The symbols move the states like this.
q742: di>q843, gu>q726, bo>q224, ku>q156
q748: di>q937, gu>q743, bo>q89, ku>q242
q224: di>q726, gu>q792, bo>q451, ku>q801
q765: di>q563, gu>q156, bo>q717, ku>q648
q941: di>q121, gu>q579, bo>q679, ku>q421
q670: di>q451, gu>q634, bo>q804, ku>q726
q952: di>q694, gu>q421, bo>q186, ku>q239
q814: di>q327, gu>q700, bo>q398, ku>q579
q87: di>q24, gu>q73, bo>q241, ku>q748
q183: di>q583, gu>q935, bo>q835, ku>q814
q752: di>q239, gu>q123, bo>q694, ku>q73
q460: di>q679, gu>q327, bo>q814, ku>q121
q935: di>q183, gu>q835, bo>q115, ku>q700
q835: di>q935, gu>q115, bo>q648, ku>q398
q242: di>q804, gu>q325, bo>q251, ku>q451
q241: di>q73, gu>q177, bo>q239, ku>q89
q717: di>q156, gu>q801, bo>q843, ku>q266
q327: di>q460, gu>q814, bo>q700, ku>q941
q24: di>q89, gu>q87, bo>q73, ku>q937
q843: di>q801, gu>q742, bo>q726, ku>q765
q743: di>q748, gu>q89, bo>q24, ku>q325
q398: di>q700, gu>q583, bo>q183, ku>q460
q583: di>q398, gu>q183, bo>q935, ku>q327
q156: di>q765, gu>q717, bo>q801, ku>q32
q804: di>q634, gu>q242, bo>q325, ku>q792
q251: di>q325, gu>q937, bo>q748, ku>q634
q121: di>q36, gu>q941, bo>q579, ku>q952
q937: di>q251, gu>q748, bo>q743, ku>q804
q177: di>q241, gu>q239, bo>q752, ku>q24
q421: di>q952, gu>q186, bo>q36, ku>q752
q700: di>q814, gu>q398, bo>q583, ku>q679
q451: di>q792, gu>q670, bo>q634, ku>q742
q32: di>q648, gu>q266, bo>q563, ku>q935
q115: di>q835, gu>q648, bo>q32, ku>q583
q694: di>q123, gu>q952, bo>q421, ku>q177
q73: di>q87, gu>q241, bo>q177, ku>q743
q563: di>q266, gu>q765, bo>q156, ku>q115
q679: di>q579, gu>q460, bo>q327, ku>q36
q123: di>q752, gu>q694, bo>q952, ku>q241
q186: di>q421, gu>q36, bo>q121, ku>q123
q325: di>q242, gu>q251, bo>q937, ku>q670
q634: di>q670, gu>q804, bo>q242, ku>q224
q792: di>q224, gu>q451, bo>q670, ku>q843
q36: di>q186, gu>q121, bo>q941, ku>q694
q89: di>q743, gu>q24, bo>q87, ku>q251
q239: di>q177, gu>q752, bo>q123, ku>q87
q579: di>q941, gu>q679, bo>q460, ku>q186
q266: di>q32, gu>q563, bo>q765, ku>q835
q648: di>q115, gu>q32, bo>q266, ku>q183
q801: di>q717, gu>q843, bo>q742, ku>q563
q726: di>q742, gu>q224, bo>q792, ku>q717

The rows follow the links: the fewer symbols apart two states are, the more alike their rows tend to be.

Each row is also shifted at random along 6 hidden directions that mean nothing.

Rows with their states:
[-121, 26, -55, 85, -8, -40, 48, -182, -11, 64, -74, -13, 44, -136, -45, -4, -32, -12, -41, 14, -17, 86, 28, -6, -9, 51, -81, 32, -31, -39, -191, -104, -13, 37, -57, 21, 3, 56, 11, 90, -14, -102, 47, -45, -154, -67, 81, -12]
state: q670
[222, -2, 33, -38, 24, -74, -111, 174, -25, 93, 15, 213, 69, 157, -168, 21, -91, -218, -123, -27, -43, -43, -14, -129, 53, -69, -78, 41, 187, -83, -81, -28, 6, -4, 52, 26, 69, -75, 187, -66, -55, -52, -66, 52, 54, 142, 22, -138]
state: q700
[395, -53, -29, 44, -28, -65, -211, 132, -76, 88, -158, 75, -22, 174, 97, 113, -51, 15, 28, -16, 162, -66, 76, -84, 90, -54, 119, -96, 106, 71, 128, 100, -40, 60, 109, 61, -119, -97, 88, 25, 23, 56, -152, 19, 48, -112, 44, -178]
state: q717
[95, -66, -13, -39, -15, -22, -56, 71, -5, 48, -26, 24, 64, 0, -27, -39, -33, 45, 12, 63, -39, -48, 23, -119, 66, 54, -63, -4, 40, 66, 29, 42, 44, 10, 6, 43, 64, -28, 3, 13, -1, 50, -54, -46, 15, 5, -21, -66]
state: q835
[149, 29, 13, 102, -50, -22, 24, -42, -16, 16, -97, -10, -36, 98, -16, 89, 151, -130, -122, -61, 29, -36, -5, 11, 102, -23, -13, -104, 30, -58, -77, -40, 9, -3, -59, 58, -78, 33, 44, 16, 7, -79, -19, 25, 7, -123, -59, 25]
state: q325
[-102, 1, 64, -91, 79, 46, -29, 92, 146, 7, 101, -20, 24, -66, -23, -83, -119, 157, -1, 111, -49, 35, -52, -22, -121, 18, 3, 108, 0, 33, 28, -27, 49, 0, 53, -37, 145, -14, -49, -51, -10, 110, 58, -58, -12, 121, 49, 25]
state: q814
[366, 13, 28, -6, -39, -42, -4, 106, -65, -72, -16, 29, -29, 147, -75, 50, 98, -198, -21, -73, -2, -30, -36, -17, 88, -38, -44, -67, 62, -140, 42, -10, 51, -47, -47, -36, -20, 48, 88, -29, -111, -46, -109, 88, 102, 84, -105, -60]
state: q123
[188, 78, 93, 98, 1, 109, 52, -13, 84, 26, -38, 1, -45, 105, -41, 81, 204, -218, -182, -68, -53, -10, -34, 88, 6, -22, -29, -102, -13, -122, -132, -122, 21, -3, -15, 12, 17, 40, 4, -46, 13, -64, 16, 0, 78, -109, -92, 127]
state: q937
[-152, -55, 3, -10, -11, 56, 38, 71, 29, 22, -3, 7, 81, -8, -17, -73, 79, -22, 9, 11, -116, -61, 20, -68, 30, 53, -74, -27, 31, 100, 52, 44, 45, 35, 19, 35, 54, -66, -82, 11, 29, 66, -30, -49, 91, -10, -111, 51]
state: q115
[-165, -10, 30, 40, 19, 134, -63, 16, -60, 112, -2, 140, 54, 34, -46, -4, 26, -212, 40, -67, -100, -29, 90, 15, -21, 45, -88, -62, -16, 19, -53, 6, -48, 11, 103, -2, 70, -97, -1, -9, 84, -6, -87, -43, 124, -50, -27, 15]
state: q563
[129, -29, -55, -35, 31, 46, 181, -202, -95, 120, 14, 141, 142, -127, -107, -91, 72, -217, -97, -78, -232, -72, 81, -5, 78, 64, -214, 10, -36, 86, -274, -25, -74, 9, -72, 131, 64, -33, -15, -7, 131, -164, 117, -52, -8, -77, -53, 137]
state: q648
[28, 56, 75, 49, 33, 101, -171, -54, -22, 0, 0, -24, -112, 9, 56, 72, -59, -5, 129, 17, 110, 105, 27, 141, -99, 58, 40, -60, -161, -143, 6, -60, -28, -64, 56, -131, 68, 77, 37, 10, 1, 12, -112, -43, -19, -53, 114, -100]
state: q748
[164, -14, -103, 78, -50, -106, -28, -94, -105, 34, -161, 0, 12, -41, 34, 52, -37, 26, 43, -6, 95, 46, 61, -46, 60, 3, 11, -24, 22, 12, -37, -2, -25, 54, -19, 42, -120, 13, 29, 112, -36, -63, -47, 5, -103, -83, 60, -110]
state: q451
[-59, 63, -37, -4, 15, 19, 284, -136, 28, -98, 68, -40, 12, -111, -46, -63, 119, -106, -75, -84, -131, 39, -56, 97, -57, -50, -42, 67, -36, -38, -101, -68, -10, 6, -90, -10, -42, 42, -89, -11, -43, -109, 174, 56, -8, 57, -89, 221]
state: q177
[-3, -45, 21, -126, 41, -2, -2, 58, 76, -73, 116, -96, -36, -37, 108, -58, -76, 281, 62, 92, 48, -37, -45, 15, -39, -9, 103, 58, -50, 110, 154, 100, 3, -40, 13, -10, 26, 1, -75, -57, 51, 120, 75, -18, -14, 57, 26, 41]
state: q679
[-109, -10, -4, -80, -3, -68, 138, -74, -45, -48, 144, 22, -2, -4, -57, -43, 21, -17, -94, -30, -56, -92, -47, 9, 93, -25, -51, 43, 3, 17, -90, 50, -30, -90, -128, 54, 5, 24, 43, -78, 80, -97, 139, 53, -44, 51, -39, 78]
state: q36
[25, 91, 161, 20, 65, 60, -48, 106, 276, -27, 51, -115, -64, 20, -68, 12, -15, 90, -141, 127, 4, 129, -156, 23, -151, -6, 26, 66, -4, -185, -59, -214, 130, -11, 5, -93, 161, 105, 10, -47, -115, 76, 50, -44, -61, 80, 57, 32]
state: q241
[-137, 25, 28, 102, -49, 22, 14, 9, 28, -28, -54, -43, -61, 97, 16, 76, 152, -86, -72, -54, 38, -15, -25, 35, 38, -31, 25, -94, 11, -60, -8, -24, 16, 1, -24, 2, -63, 14, 6, 9, 5, -20, -26, 24, 46, -86, -75, 42]
state: q251

From each start, follow one symbol. Which state do you reach?
Answers are names.
[-227, -40, -58, -67, -79, -231, 151, -22, -52, -81, 105, 4, -13, 59, -58, -4, 18, 67, -164, -20, 37, -141, -92, -86, 204, -97, 8, 54, 115, 61, -36, 124, -7, -74, -191, 122, -119, 9, 104, -54, 64, -99, 161, 115, -100, 62, -47, 16]
di q421
[-133, 16, -32, 100, -22, 28, 58, 41, 89, 19, -115, -58, 40, -23, 30, 12, 77, 24, -45, 0, -15, 49, -4, -33, -50, -20, 37, -4, 71, 39, 25, -49, 37, 128, 53, 28, -68, -57, -94, 67, -58, 52, 1, -18, 20, -59, -48, 68]
gu q792
[-179, 55, -10, 34, -25, -161, 31, 4, 34, -46, 32, -3, -56, 47, -56, 53, -64, 19, -139, -1, 99, 36, -97, -19, 13, -118, 67, 82, 105, -93, -68, -43, 1, -4, -70, 5, -86, 22, 119, -14, -63, -82, 100, 96, -127, 85, 73, -40]
gu q241
[85, -17, -8, -72, -26, -96, -6, -42, -77, -78, 70, -26, -41, -1, -31, -7, -49, 53, 40, 26, 53, -14, -33, -12, 79, 16, -28, 17, -43, -51, 12, 37, 15, -99, -107, -19, 10, 102, 79, -12, -24, -52, -6, 34, -74, 74, 25, -91]
gu q421
[81, 39, 18, 80, -51, 20, -5, 51, -51, -63, -47, 6, -93, 156, 50, 111, 148, -162, -13, -122, 77, -35, 3, 83, 21, -89, 97, -105, 20, -67, 83, 25, -31, -4, 29, -24, -136, -21, 19, -15, -17, -20, -69, 87, 122, -53, -84, 24]
di q748
[-73, 4, 48, -47, 0, 26, 2, 102, -80, -15, 119, 137, -8, 147, -79, 13, 50, -235, -39, -107, -65, -102, -9, 22, 52, -54, -37, -23, 56, -53, 22, 68, -37, -71, 8, -18, 14, -57, 86, -110, 37, -37, -34, 80, 150, 101, -88, 16]
gu q579
[119, -26, 52, 83, -29, 76, -67, 247, 98, 55, -117, 17, 5, 215, 46, 81, 167, -79, -109, -37, 1, -105, 7, -64, 41, -58, 82, -124, 149, 78, 139, 52, 44, 94, 120, 70, -64, -136, -35, -31, 25, 135, -98, 2, 209, -103, -148, 53]
bo q801
[34, 6, -38, 81, -7, 61, 5, 38, -38, 76, -109, 87, 40, 45, 18, 34, 59, -170, -6, -96, -32, -4, 72, 3, -33, -38, 28, -39, 72, 42, -4, 1, -55, 101, 106, 28, -84, -120, -35, 30, 3, -6, -39, 6, 101, -62, -44, 42]
di q801
[43, 15, -4, 81, 11, 74, -23, -16, 94, 17, -123, -107, 18, -82, 61, -6, 20, 100, 53, 57, 3, 107, 23, 3, -98, 54, 19, -26, -42, 10, 29, -84, 51, 91, 63, -33, 8, 15, -114, 88, -64, 86, -46, -78, -20, -82, 12, 21]
ku q843
[45, -44, 17, -21, 30, 68, -136, -35, -40, 102, -19, 37, 28, -41, 45, -24, -84, 64, 104, 53, -1, -4, 87, -11, -1, 111, -43, -37, -84, 68, -5, 25, -25, -10, 57, -2, 98, -15, -7, 22, 89, 46, -78, -98, -8, -78, 73, -83]
gu q563
[-26, -5, 23, -134, 73, -12, 115, -112, 67, -6, 175, -20, 1, -116, -7, -87, -67, 149, -86, 58, -60, -37, -56, 45, -23, -2, -18, 114, -68, 73, -112, 11, -34, -67, -79, 47, 78, 38, -24, -85, 113, -32, 218, -25, -107, 48, 54, 118]
ku q186
[-168, 85, 108, 91, 103, 171, -32, -21, 206, 162, -25, 49, 70, -91, -116, -23, -40, -106, -147, 64, -145, 138, -15, 28, -197, 61, -100, 69, -4, -99, -264, -237, 24, 86, 99, -37, 208, -19, -27, 1, -14, 6, 67, -127, -44, -24, 93, 90]
di q843
[-202, -34, -59, -73, 22, -16, 32, -51, -90, 31, 70, 104, 95, -121, -72, -104, -127, -41, 90, 0, -103, 17, 49, -37, -32, 40, -95, 98, 5, 44, -42, 19, -37, 9, 8, -9, 65, -47, -10, 14, -3, -45, 22, -9, -15, 113, 34, -26]
di q398
[81, 29, -25, 21, -14, -148, -72, -83, -33, -27, -13, -34, -108, 32, 65, 98, -119, 149, -19, 25, 214, 29, -35, 27, 29, -64, 132, 22, -3, -47, -21, 18, -53, -43, -54, 9, -107, 64, 118, 2, 10, -65, 48, 57, -174, -31, 155, -119]
di q743
[-90, 17, -11, 90, -33, 8, 2, -89, -4, 3, -86, -75, -12, -42, 13, 34, 54, 12, 7, 6, 29, 50, 18, 16, 10, 47, -20, -48, -58, -37, -43, -47, 24, 12, -30, -2, -21, 55, -25, 72, -15, -21, -29, -38, -51, -92, -2, -6]
di q634
[-83, -10, 67, -60, 52, 74, -80, 164, 96, 16, 51, 23, 52, -3, -50, -64, -71, 26, 50, 71, -84, 32, -15, -60, -96, 33, -32, 49, 35, -8, 79, -23, 70, 22, 96, -68, 142, -45, -38, -23, -69, 124, -62, -45, 82, 128, -5, -19]
ku q460
[20, 10, -100, 55, 22, 86, -15, -154, -159, 64, -91, 81, 42, -134, 45, -13, -63, -116, 209, -89, -17, 103, 148, 86, -106, 47, -23, -10, -96, 16, -27, -15, -113, 68, 107, -57, -56, -46, -65, 103, -12, -52, -78, -22, 20, -59, 64, -21]
bo q792
[231, -43, -1, -141, 70, 72, 12, 24, 49, -60, 80, -91, -9, -94, 131, -92, -67, 232, 139, 66, -6, 2, 7, 49, -101, 30, 69, 48, -96, 119, 160, 71, 0, -9, 53, -37, 44, 0, -140, -32, 18, 129, 38, -49, 24, 41, 6, 64]
bo q700
[-41, -41, -41, -45, -6, 7, -21, 67, -98, 28, 9, 107, 92, -12, -59, -56, -49, -113, 111, -35, -84, -22, 64, -63, 13, 30, -82, 11, 40, 32, 51, 54, -3, 23, 53, -15, 27, -68, 6, 15, -35, 16, -96, 7, 88, 86, -33, -58]
bo q835
